Each row has a class, written after it.
[-0.10 -0.17  0.82  2.70 -3.34 -0.35  0.65  0.37 -0.32 -0.96  2.13 -0.17
 -1.57  3.86 -0.10 -0.74  0.01 -0.90  0.75 -2.92 -1.26 -0.10  1.43 -0.48
  0.00  0.79] : k172
[-0.38 -0.48  0.58  2.73 -1.99 -0.11  0.79 -0.24 -1.49  1.06  2.33  0.12
 -1.80  1.12 -0.68 -3.67 -1.57  1.70 -0.04  2.05 -1.09  0.66 -1.64 -1.10
  0.01 -0.06] : k892
[-0.35 -0.78  0.48  3.39 -6.25 -1.26  0.74  0.43 -0.32  0.57  4.12 -1.86
 -3.88  3.41  0.59 -3.01 -2.64  0.27  1.48  2.16 -1.34  1.72 -0.58 -0.80
  1.61  0.98] : k892
[-0.80  0.02  0.55  2.66 -1.92 -0.13  0.17 -0.15 -0.66 -0.24  4.87 -0.13
 -1.03  2.96 -0.78 -1.60 -0.91  0.86  0.49  0.20 -1.49  0.45  0.49  0.01
 -0.28  0.63] : k492
[-0.10 -0.76  0.24  2.15 -3.24  0.02  0.69  0.00 -0.91  1.14  1.86  0.46
 -2.34  1.37 -0.51 -1.76 -1.39 -0.25 -0.08  1.01 -1.06  0.69 -1.29 -0.46
  0.99  1.57] : k892
[-1.09 -0.98  0.41  2.34 -2.89  1.50  0.27  0.29 -1.59 -0.13  2.42  0.68
 -1.31  1.07 -0.07 -1.47 -1.81 -1.06 -0.45 -0.26 -2.17  0.48 -0.31  0.44
  0.82  1.87] : k492
[-0.21 -0.81  0.96  4.64 -5.86 -0.57  1.19 -0.06 -0.92  1.36  4.56 -0.65
 -2.97  3.39 -1.10 -2.38 -1.90  0.84  0.68  1.09 -1.81  1.00  0.27 -1.04
  0.92  0.39] : k892
[-1.32  0.22  0.91  4.14 -1.97  0.35  1.23 -1.17 -1.78 -0.04  2.84 -0.21
 -0.87  2.15 -0.95 -1.88 -0.73  2.66 -0.04  1.16 -2.23  0.39  0.22 -0.16
  0.27 -1.65] : k492
[ 0.05 -0.56  1.07  2.09 -4.38  0.70  1.23  0.43 -2.09  1.29  1.80  1.33
 -1.37  1.07 -1.68 -1.89 -1.10  0.06 -0.79  1.20 -0.61  0.29 -2.07 -0.83
  0.13 -0.04] : k892
[-0.28 -0.02 -0.22  1.23 -3.53  0.30 -0.10  1.20 -0.48  0.12  1.68  0.36
 -0.92  3.22  0.52 -0.96 -1.99 -1.57  0.63 -3.02 -1.63 -0.06  0.44 -0.61
  1.16  2.26] : k172
[-0.10 -0.42  0.39  1.60 -5.52 -0.85  0.86  0.73  0.82  0.46  3.32 -1.43
 -2.30  2.68  0.37 -0.26 -0.61 -1.24  1.62 -2.30 -0.77  0.67  1.65 -0.74
  0.72  1.23] : k172
[-0.56 -0.06  1.34  3.57 -4.07 -0.35 -0.04 -1.13 -1.69 -0.10  2.05  1.07
 -0.55  1.83 -0.35 -1.23  0.22  0.65 -0.03 -2.95 -2.04 -0.94  0.24 -1.05
  0.22 -0.38] : k172
[-1.43 -0.19  0.02  1.92 -2.27  0.84  0.20 -0.01 -0.07 -1.04  2.44  0.32
 -1.35  1.63 -0.34 -1.07 -1.02 -0.08  0.58 -0.27 -2.81  0.81  0.77 -0.65
  0.20  1.27] : k492
[-0.56 -0.12  1.12  3.94 -5.70 -1.10  0.63 -0.10 -0.37  0.35  2.68 -0.18
 -1.40  2.31 -0.22 -0.55 -1.03 -0.53  0.42 -1.82 -1.07  0.34 -0.05 -0.05
 -0.08  1.00] : k172
[-1.03 -0.48  1.18  4.25 -4.02 -0.40 -0.01 -0.13 -0.88  0.28  3.81  0.20
 -1.95  3.11  0.24 -1.71 -1.07  0.12 -0.20 -2.53 -2.55 -0.03  0.49 -0.63
  0.83  1.17] : k172
[-1.00 -0.16  1.00  3.40 -3.99 -0.47  0.11 -0.13 -1.39  0.05  3.17 -0.19
 -2.52  4.38  0.06 -0.28 -0.37 -0.83  0.11 -2.69 -3.27 -0.44 -0.22  0.44
  0.80  3.45] : k172
[ 0.17 -0.44  1.08  4.16 -5.09 -1.13  0.87 -1.10 -1.26  2.19  3.59 -0.90
 -1.09  1.14 -1.05 -2.43 -0.56  3.08 -0.02  1.21 -1.43  0.30 -0.59 -2.28
 -0.16 -0.72] : k892
[ 0.03 -0.55 -0.16  2.19 -1.55 -0.47  0.64 -0.06 -1.53  1.48  1.78 -0.11
 -1.10  0.50 -0.38 -1.35 -0.30  1.10 -0.50  0.36 -0.13 -0.11 -1.28 -0.95
  0.59 -0.26] : k892
[ 0.34 -0.58  0.53  1.40 -3.15  0.48  0.63  0.46 -0.43 -0.04  1.70 -0.95
 -0.73  1.91 -1.29 -1.56 -0.76  1.03  0.51  1.76 -0.01  0.62 -0.40  0.12
  0.10 -0.80] : k892
[-0.76 -0.41  0.65  2.39 -3.10  2.03  0.72  0.27 -0.89 -1.34  2.64  0.96
 -0.67  3.87 -0.88 -1.76 -1.54 -0.33  0.28  0.16 -2.60  0.64  0.02 -0.44
 -0.25  0.07] : k492
[-0.70 -0.22  1.24  2.43 -4.60 -0.10  0.81  0.14 -0.71 -0.01  2.90  1.12
 -1.47  3.71 -0.02 -0.82 -1.73 -1.98  0.28 -3.08 -1.41  0.21 -0.75  0.02
  1.21  0.99] : k172
